Here is a tiny trained network, its code and every weight. The questions are about switching its units off for an input and a class, where a switched-off unit gives its printed mean instead of its output.

import numpy as np


def w(rows, s, z=0):
    codes = np.array(rows[::2]) - 128.0
    scale = np.full(codes.shape[1], s)
    scale[-1] = z or s
    return codes * scale


def f(y):
    return y / 2 * (1 + np.tanh(0.7978845608 * (y + 0.044715 * y**3)))


def log_softmax(a):
    a = a - a.max(-1, keepdims=True)
    return a - np.log(np.exp(a).sum(-1, keepdims=True))


def net(x, mask):
    res = np.array(x, float).reshape(1, 7) / 4 @ E
    y = f(res @ A[0][:, :-1].T + A[0][:, -1])
    res = res + np.where(mask, y, B[0][:, -1]) @ B[0][:, :-1]
    return log_softmax(res[-1] @ U[:, :-1].T + U[:, -1])


A, B = {}, {}
E = w([
[13,41,206,98],'x0',
[129,126,125,135],'x1',
[121,135,128,139],'x2',
[133,119,134,127],'x3',
[117,255,250,190],'x4',
[125,127,124,133],'x5',
[112,157,128,66],'x6',
],0.0053)
A[0] = w([
[102,127,104,192,4],'n1',
[65,122,123,131,93],'n2',
[139,141,122,126,144],'n3',
[100,213,175,88,15],'n4',
[105,192,167,142,102],'n5',
[208,101,86,110,71],'n6',
[180,194,117,10,68],'n7',
[143,54,104,183,91],'n8',
[160,148,150,52,212],'n9',
[99,72,72,132,87],'n10',
[101,149,129,148,5],'n11',
[146,94,59,86,76],'n12',
[75,69,129,118,17],'n13',
[108,127,11,82,76],'n14',
[85,81,30,117,26],'n15',
[46,126,143,83,133],'n16',
[204,167,91,125,77],'n17',
[109,89,147,167,32],'n18',
[123,112,123,96,56],'n19',
[146,134,95,8,140],'n20',
[195,222,48,116,32],'n21',
[192,174,93,121,7],'n22',
[147,183,71,131,114],'n23',
[46,149,141,54,132],'n24',
[113,246,197,181,95],'n25',
[157,104,93,115,78],'n26',
[159,160,92,173,5],'n27',
[170,117,173,83,110],'n28',
[172,122,160,106,157],'n29',
[147,162,82,121,9],'n30',
[77,84,157,181,156],'n31',
[127,140,175,71,243],'n32',
],0.012,0.0034)
B[0] = w([
[155,87,194,138,111],'n1',
[170,112,165,152,141],'n2',
[129,71,101,159,136],'n3',
[62,105,131,214,162],'n4',
[78,157,88,80,176],'n5',
[73,143,149,72,169],'n6',
[206,34,141,163,159],'n7',
[112,101,128,125,158],'n8',
[129,156,70,178,163],'n9',
[54,137,180,126,178],'n10',
[97,45,191,145,112],'n11',
[55,120,115,116,184],'n12',
[109,85,162,43,162],'n13',
[71,105,111,167,196],'n14',
[61,170,146,120,188],'n15',
[209,94,202,166,180],'n16',
[137,119,228,84,183],'n17',
[164,134,181,164,125],'n18',
[95,201,157,133,124],'n19',
[106,106,50,208,181],'n20',
[176,109,228,140,219],'n21',
[174,106,232,81,161],'n22',
[168,64,179,152,171],'n23',
[232,13,187,140,174],'n24',
[2,166,88,142,253],'n25',
[40,145,179,119,144],'n26',
[117,56,204,115,143],'n27',
[159,149,89,148,124],'n28',
[93,158,46,179,137],'n29',
[131,97,175,148,131],'n30',
[197,90,145,122,179],'n31',
[180,152,60,154,179],'n32',
],0.0058,0.0063)
U = w([
[212,14,226,153,55],'0',
[3,145,33,84,120],'1',
[184,48,26,229,219],'2',
[167,113,4,109,253],'3',
[109,145,33,58,103],'4',
],0.0058,0.0019)

Each question gives the input, the list of numbers given to net, and the class t.
The units are the neurons (one row each of A and B). Each row of codes is followed by its name. A weight is (code - 128) times the scale printed after its matrix; where a second scale follows, it is the last column's (A, B and U).
mask holds one flag per neuron, in row order. A switched-off neuron (its flag False) gives its mean, the last column of its row in B, instead of its output. The means were averaged over made-up inputs and are rounded, as every weight is.
A unit's drop is (log p(t) with every unit on - log p(t) with that unit switched off) / (log p(t) with every unit on - log p(t) with every unit switched off).
The circuit of an input: a set's keep is (log p(t) with only the set's units on - log p(t) with every unit switched off) / (log p(t) with every unit on - log p(t) with every unit switched off). Starting from the 12 units with the biggest drops (on a tie, the unit counted first), units are removed one at a time, each time the one whose removal leaves the highest keep (on an exact tie, the one counted first), for as long as the keep stays at least 0.8.
units of the circuit, in order: the units of the circuit, biggest drop first
top k neurons: the k neurons with the biggest drops, biggest first
drop when u is switched off: that unit's drop, to one decimal
input [-8,-7,6,-4,5,6,-8], class 0: units of the circuit, in order	n21; n17
input [-8,-7,-4,-7,-7,-7,-4], class 0: units of the circuit, in order	n21; n17
input [-5,7,-4,3,7,7,-6], class 1: top neuron	n25
input [-8,-1,3,0,1,-8,5], class 0: units of the circuit, in order	n21; n22
input [-7,-1,0,-7,3,-5,-6], class 0: units of the circuit, in order	n21; n17
input [-2,-8,1,6,8,3,7], class 1: top 3 neurons	n25; n5; n4
input [3,8,4,-8,8,-5,1], class 1: top 2 neurons	n25; n5
input [-6,-4,0,-4,8,-8,-5], class 1: top 2 neurons	n25; n5
input [8,-3,7,-3,-1,-1,8], class 0: top 2 neurons	n24; n16
input [-4,8,5,2,6,6,-1], class 1: drop when n16 is switched off	0.1
input [-1,-1,-5,-7,-7,-7,1], class 1: drop when n15 is switched off	0.1
input [-8,-7,7,3,-3,-7,-3], class 0: drop when n27 is switched off	0.0
